Here is a tiny trained network, its code and every weight. The questions are about switching its units off for an input and a class, where a switched-off unit gives its printed mean instead of its output.

import numpy as np


def w(rows, s, z=0):
    codes = np.array(rows[::2]) - 128.0
    scale = np.full(codes.shape[1], s)
    scale[-1] = z or s
    return codes * scale


def f(y):
    return np.maximum(y, 0)


def log_softmax(a):
    a = a - a.max(-1, keepdims=True)
    return a - np.log(np.exp(a).sum(-1, keepdims=True))


def net(x, mask):
    res = np.array(x, float).reshape(1, 6) / 4 @ E
    y = f(res @ A[0][:, :-1].T + A[0][:, -1])
    res = res + np.where(mask, y, B[0][:, -1]) @ B[0][:, :-1]
    return log_softmax(res[-1] @ U[:, :-1].T + U[:, -1])


A, B = {}, {}
E = w([
[147,101,137,15,74,103,93,132,25,85],'x0',
[188,179,140,41,156,207,139,82,206,73],'x1',
[45,139,182,106,93,80,184,5,155,118],'x2',
[201,165,179,152,156,156,203,116,17,170],'x3',
[177,201,121,185,47,96,152,164,136,46],'x4',
[43,154,78,97,205,122,188,179,92,76],'x5',
],0.011)
A[0] = w([
[77,86,76,105,83,106,23,111,218,92,111],'N1',
[98,92,146,173,123,16,138,187,89,175,51],'N2',
[49,177,47,90,225,115,230,189,91,65,66],'N3',
[147,215,138,44,143,197,123,127,161,88,21],'N4',
[44,154,174,106,54,75,221,44,151,100,58],'N5',
[226,90,163,164,59,119,37,82,160,213,60],'N6',
[119,105,140,28,67,98,79,123,41,64,94],'N7',
[160,116,199,147,89,140,95,79,136,152,57],'N8',
[77,96,96,108,101,78,22,169,212,95,19],'N9',
[169,171,224,120,137,151,200,141,52,174,37],'N10',
[118,33,144,63,241,150,83,86,131,236,104],'N11',
[181,227,119,179,27,55,171,184,148,21,97],'N12',
[104,84,94,180,91,91,121,117,65,170,58],'N13',
[216,94,65,170,157,155,50,232,101,122,64],'N14',
[163,129,74,130,159,182,98,207,116,158,121],'N15',
[73,79,112,235,80,73,82,164,83,176,77],'N16',
[62,114,154,140,103,119,187,2,98,117,90],'N17',
[159,133,153,92,148,175,129,206,154,116,2],'N18',
[91,181,97,248,195,165,190,117,240,194,73],'N19',
[202,134,162,160,163,160,244,105,41,168,44],'N20',
[121,92,119,87,197,100,127,123,126,152,19],'N21',
[156,114,63,131,138,183,93,193,98,123,37],'N22',
[112,135,113,138,168,117,119,116,99,85,12],'N23',
[187,161,164,133,138,106,125,103,95,200,107],'N24',
[191,166,128,60,187,207,153,78,194,84,107],'N25',
[133,126,104,29,85,122,113,134,66,129,76],'N26',
[192,144,176,97,107,182,104,105,184,118,117],'N27',
[147,142,136,81,160,196,147,121,178,72,77],'N28',
],0.011,0.0055)
B[0] = w([
[175,120,106,125,142,179,153,174,154,104,227],'N1',
[151,48,147,147,141,124,137,76,104,93,182],'N2',
[122,123,142,53,8,102,192,189,109,180,235],'N3',
[125,79,132,129,151,128,146,94,79,123,199],'N4',
[195,158,122,97,165,81,112,78,179,141,217],'N5',
[99,140,145,62,45,107,156,170,105,199,209],'N6',
[75,174,95,198,79,180,83,85,112,152,204],'N7',
[131,143,142,93,88,120,134,162,131,163,172],'N8',
[163,119,60,114,154,176,145,167,159,68,208],'N9',
[146,116,77,134,146,180,146,161,176,57,199],'N10',
[85,169,201,162,184,84,86,189,120,76,224],'N11',
[64,147,210,150,209,108,92,193,114,115,243],'N12',
[133,101,130,119,140,120,159,108,84,101,169],'N13',
[166,167,133,94,152,99,105,61,180,140,215],'N14',
[148,150,133,118,137,105,142,67,179,160,193],'N15',
[122,68,128,132,149,123,175,101,80,129,198],'N16',
[173,145,112,116,167,87,121,99,190,163,206],'N17',
[148,126,129,140,141,100,113,96,146,138,163],'N18',
[95,177,101,185,62,184,69,88,85,149,250],'N19',
[160,129,78,116,145,176,131,161,158,84,217],'N20',
[98,154,152,121,156,122,127,164,117,127,155],'N21',
[162,149,121,126,146,75,115,96,170,138,177],'N22',
[133,121,136,129,90,135,134,136,140,132,138],'N23',
[141,110,110,118,112,157,134,156,159,91,171],'N24',
[95,67,129,140,155,106,158,106,98,124,233],'N25',
[84,153,96,169,111,150,58,111,93,171,179],'N26',
[129,77,141,133,102,115,172,110,89,125,199],'N27',
[138,78,119,151,133,117,155,116,96,131,195],'N28',
],0.013,0.02)
U = w([
[166,166,138,101,155,76,133,46,187,140,101],'0',
[124,9,147,146,144,124,170,81,51,104,87],'1',
[154,118,66,114,136,214,150,200,162,59,70],'2',
[94,193,107,212,75,194,89,83,74,147,155],'3',
[121,128,167,44,41,107,169,193,102,164,254],'4',
[91,173,246,160,195,101,109,204,106,86,92],'5',
],0.013,0.0034)

Each question gives the input, the list of numbers given to net, and the class t.
The units are the neurons (one row each of A and B). Each row of codes is followed by its name. A weight is (code - 128) times the scale printed after its matrix; where a second scale follows, it is the last column's (A, B and U).
mask holds one flag per neuron, in row order. A switched-off neuron (its flag False) gives its mean, the last column of its row in B, instead of its output. The means were averaged over made-up inputs and are rounded, as every weight is.
A unit's drop is (log p(t) with every unit on - log p(t) with that unit switched off) / (log p(t) with every unit on - log p(t) with every unit switched off).
The circuit of an input: a set's keep is (log p(t) with only the set's units on - log p(t) with every unit switched off) / (log p(t) with every unit on - log p(t) with every unit switched off). Starting from the 12 units with the biggest drops (on a tie, the unit counted first), units are removed one at a time, each time the one whose removal leaves the highest keep (on an exact tie, the one counted first), for as long as the keep stays at least 0.8.
units of the circuit, in order: the units of the circuit, biggest drop first
most important unit: the unit with the biggest drop
top k neurons: the k neurons with the biggest drops, biggest first
drop when u is switched off: that unit's drop, to one decimal
input [5,-5,-1,-5,-8,7], class 5: most important unit => N11
input [1,3,3,7,-4,6], class 2: top 2 neurons => N10, N20
input [5,-3,5,-7,-6,7], class 2: top 2 neurons => N9, N1
input [1,0,3,4,-1,5], class 4: top 2 neurons => N3, N9
input [6,6,-3,7,-6,-4], class 2: top 2 neurons => N10, N20
input [5,-4,-1,-7,1,-1], class 2: top 2 neurons => N9, N1
input [7,-6,-6,-5,-3,0], class 3: top 4 neurons => N7, N26, N5, N17
input [0,6,7,-6,-6,-8], class 4: top 3 neurons => N6, N8, N14
input [3,2,5,-2,8,7], class 5: top 2 neurons => N12, N6
input [-7,5,4,-5,2,6], class 3: top 2 neurons => N19, N6
input [0,3,2,2,4,-5], class 4: top 2 neurons => N11, N6
input [6,-1,6,-1,-2,-2], class 0: top 2 neurons => N5, N19
input [-8,-3,-5,-7,-1,-4], class 3: top 3 neurons => N19, N20, N10
input [7,-1,-8,2,-4,-6], class 0: units of the circuit, in order => N14
input [8,4,-2,-1,-8,6], class 3: top 2 neurons => N7, N26
input [2,5,6,2,4,-8], class 4: drop when N6 is switched off => 1.8
input [6,1,8,0,-1,6], class 0: drop when N8 is switched off => 0.0
input [-8,6,-6,1,1,-2], class 3: drop when N19 is switched off => 2.9
